Below is a small trained network, with its code and all its weights. Each question gives an input and a target symbol and asks what happens when units are switched off, that is, made to give their printed mean instead of their output.

import numpy as np


def w(rows, s, z=0):
    codes = np.array(rows[::2]) - 128.0
    scale = np.full(codes.shape[1], s)
    scale[-1] = z or s
    return codes * scale


def f(y):
    return np.maximum(y, 0)


def softmax(a):
    e = np.exp(a - a.max(-1, keepdims=True))
    return e / e.sum(-1, keepdims=True)


def log_softmax(a):
    a = a - a.max(-1, keepdims=True)
    return a - np.log(np.exp(a).sum(-1, keepdims=True))


def net(x, mask):
    ids = ['αβγεζθλμξστψω'.index(c) for c in x.split()]
    T = len(ids)
    res = E[ids] + P[:T]
    u = 0
    for l in range(3):
        q, k, v = (res @ M[l].T for M in (Q, K, V))
        z = softmax(np.where(np.tri(T) > 0, q @ k.T / 3**0.5, -1e9)) @ v
        res = res + np.where(mask[u], z, O[l][:, -1]) @ O[l][:, :-1]
        u += 1
        y = f(res @ A[l][:, :-1].T + A[l][:, -1])
        res = res + np.where(mask[u : u + 4], y, B[l][:, -1]) @ B[l][:, :-1]
        u += 4
    return log_softmax(res[-1] @ U[:, :-1].T + U[:, -1])


Q, K, V, O, A, B = {}, {}, {}, {}, {}, {}
E = w([
[123,80,163],'α',
[141,95,140],'β',
[154,139,153],'γ',
[111,159,117],'ε',
[146,138,185],'ζ',
[87,53,92],'θ',
[104,153,169],'λ',
[253,50,88],'μ',
[128,110,146],'ξ',
[97,169,45],'σ',
[117,154,195],'τ',
[136,111,141],'ψ',
[200,56,158],'ω',
],0.023)
P = w([
[3,29,113],'0',
[76,99,114],'1',
[96,134,125],'2',
[103,160,132],'3',
[105,177,144],'4',
[106,188,153],'5',
[111,197,161],'6',
[108,204,168],'7',
[117,216,170],'8',
[123,218,173],'9',
[127,226,177],'10',
],0.0046)
Q[0] = w([
[132,218,122],'0.h0',
[122,255,133],'0.h0',
[93,84,218],'0.h0',
],0.0078)
K[0] = w([
[161,176,86],'0.h0',
[77,213,2],'0.h0',
[126,196,152],'0.h0',
],0.0058)
V[0] = w([
[152,83,254],'0.h0',
[200,38,139],'0.h0',
[101,121,207],'0.h0',
],0.0045)
O[0] = w([
[126,114,51,83],'0.h0',
[162,126,93,4],'0.h0',
[52,2,114,155],'0.h0',
],0.0067,0.0021)
A[0] = w([
[172,186,110,66],'0.n0',
[79,157,209,178],'0.n1',
[1,181,101,254],'0.n2',
[29,182,107,187],'0.n3',
],0.0092,0.0048)
B[0] = w([
[178,219,254,136],'0.n0',
[211,166,213,224],'0.n1',
[227,134,98,254],'0.n2',
[227,167,67,215],'0.n3',
],0.0078,0.01)
Q[1] = w([
[8,118,111],'1.h0',
[145,50,95],'1.h0',
[66,132,126],'1.h0',
],0.014)
K[1] = w([
[59,47,197],'1.h0',
[175,1,65],'1.h0',
[100,34,221],'1.h0',
],0.0082)
V[1] = w([
[138,53,200],'1.h0',
[131,128,1],'1.h0',
[216,92,87],'1.h0',
],0.0062)
O[1] = w([
[203,110,193,20],'1.h0',
[68,164,3,222],'1.h0',
[105,10,82,254],'1.h0',
],0.0051,0.0097)
A[1] = w([
[88,132,173,254],'1.n0',
[73,95,185,108],'1.n1',
[121,137,254,100],'1.n2',
[42,149,120,105],'1.n3',
],0.012,0.0041)
B[1] = w([
[2,159,70,174],'1.n0',
[10,222,83,144],'1.n1',
[5,250,109,253],'1.n2',
[87,32,239,139],'1.n3',
],0.0088,0.0042)
Q[2] = w([
[44,147,1],'2.h0',
[192,78,223],'2.h0',
[218,219,87],'2.h0',
],0.01)
K[2] = w([
[93,165,4],'2.h0',
[156,53,225],'2.h0',
[244,196,132],'2.h0',
],0.012)
V[2] = w([
[63,44,238],'2.h0',
[254,175,211],'2.h0',
[198,211,130],'2.h0',
],0.0061)
O[2] = w([
[51,42,205,1],'2.h0',
[210,76,254,122],'2.h0',
[209,201,148,180],'2.h0',
],0.0056,0.021)
A[2] = w([
[141,143,77,1],'2.n0',
[184,188,163,120],'2.n1',
[13,129,1,111],'2.n2',
[105,116,60,104],'2.n3',
],0.0062,0.0082)
B[2] = w([
[2,143,237,167],'2.n0',
[142,13,182,249],'2.n1',
[32,70,94,220],'2.n2',
[111,66,166,177],'2.n3',
],0.0094,0.011)
U = w([
[136,184,23,137],'α',
[218,172,64,143],'β',
[97,244,232,102],'γ',
[162,15,129,132],'ε',
[230,2,62,6],'ζ',
[122,85,139,193],'θ',
[120,92,146,203],'λ',
[224,86,250,127],'μ',
[105,144,159,195],'ξ',
[47,203,140,76],'σ',
[96,66,138,191],'τ',
[57,100,128,91],'ψ',
[129,20,63,43],'ω',
],0.0094,0.012)

Each question gives the input, a string of symbols that net reads in full, and the target symbol t.
The units are the heads (3 rows each of Q, K, V and O) and the neurons (one row each of A and B). Each row of codes is followed by its name. A weight is (code - 128) times the scale printed after its matrix; where a second scale follows, it is the last column's (O, A, B and U).
mask holds one flag per unit, layer by layer, with each layer's heads first. A switched-off unit (its flag False) gives its mean, the last column of its rows in O or B, instead of its output. The means were averaged over made-up inputs and are rounded, as every weight is.
A unit's drop is (log p(t) with every unit on - log p(t) with that unit switched off) / (log p(t) with every unit on - log p(t) with every unit switched off).
The circuit of an input: a set's keep is (log p(t) with only the set's units on - log p(t) with every unit switched off) / (log p(t) with every unit on - log p(t) with every unit switched off). Starting from the 12 units with the biggest drops (on a tie, the unit counted first), units are removed one at a time, each time the one whose removal leaves the highest keep (on an exact tie, the one counted first), for as long as the keep stays at least 0.8.
circuit, biggest first: the units of the circuit, biggest drop first
most important unit: the unit with the biggest drop
k most important neurons of layer l: the k neurons of layer l with the biggest drops, biggest first
input τ τ σ ω τ ε τ, target β: circuit, biggest first => 2.n2, 2.n0
input σ λ λ β ζ, target α: circuit, biggest first => 0.n3, 1.h0, 2.h0
input λ τ ε ξ λ λ λ ζ σ λ ψ, target α: most important unit => 1.h0
input σ β τ ψ, target α: circuit, biggest first => 2.h0, 1.h0
input λ ω λ σ β, target α: circuit, biggest first => 2.h0, 0.n1
input β σ λ σ λ σ τ λ τ λ μ, target α: circuit, biggest first => 1.h0, 0.n1, 2.h0
input λ ξ τ λ ε λ λ λ τ, target γ: 2 most important neurons of layer 1 => 1.n2, 1.n0
input λ σ μ μ τ, target α: circuit, biggest first => 1.h0, 2.h0
input σ γ ψ τ σ β σ γ β τ ζ, target α: circuit, biggest first => 1.h0, 0.n3, 2.h0
input γ ε ζ θ, target ω: circuit, biggest first => 2.h0, 0.n1, 2.n2
input ε λ σ σ λ σ ξ, target α: circuit, biggest first => 1.h0, 2.h0
input θ ω λ σ λ β ζ μ, target α: 3 most important neurons of layer 0 => 0.n1, 0.n3, 0.n2
input ξ λ θ λ λ θ, target ω: circuit, biggest first => 0.n1, 2.h0, 2.n2
input ε λ σ σ σ λ τ μ μ λ θ, target α: 3 most important neurons of layer 0 => 0.n2, 0.n3, 0.n1
input λ β σ ψ τ γ, target α: most important unit => 1.h0
input ε λ ω α ε β, target τ: 3 most important neurons of layer 0 => 0.n3, 0.n2, 0.n1
input θ σ τ σ ζ, target σ: circuit, biggest first => 0.n2, 0.n3, 1.n0, 1.n2
input σ λ γ α, target α: 2 most important neurons of layer 0 => 0.n1, 0.n0
input ω σ λ τ λ ω ζ ζ λ ζ τ, target β: 2 most important neurons of layer 1 => 1.n1, 1.n2
input λ θ σ β λ, target β: 2 most important neurons of layer 1 => 1.n2, 1.n0
input ω λ λ λ λ σ β, target α: most important unit => 1.h0
input λ σ σ σ λ λ ε λ ω, target α: 3 most important neurons of layer 0 => 0.n1, 0.n2, 0.n3
input ζ ε λ β ψ α, target ψ: 3 most important neurons of layer 1 => 1.n0, 1.n1, 1.n2
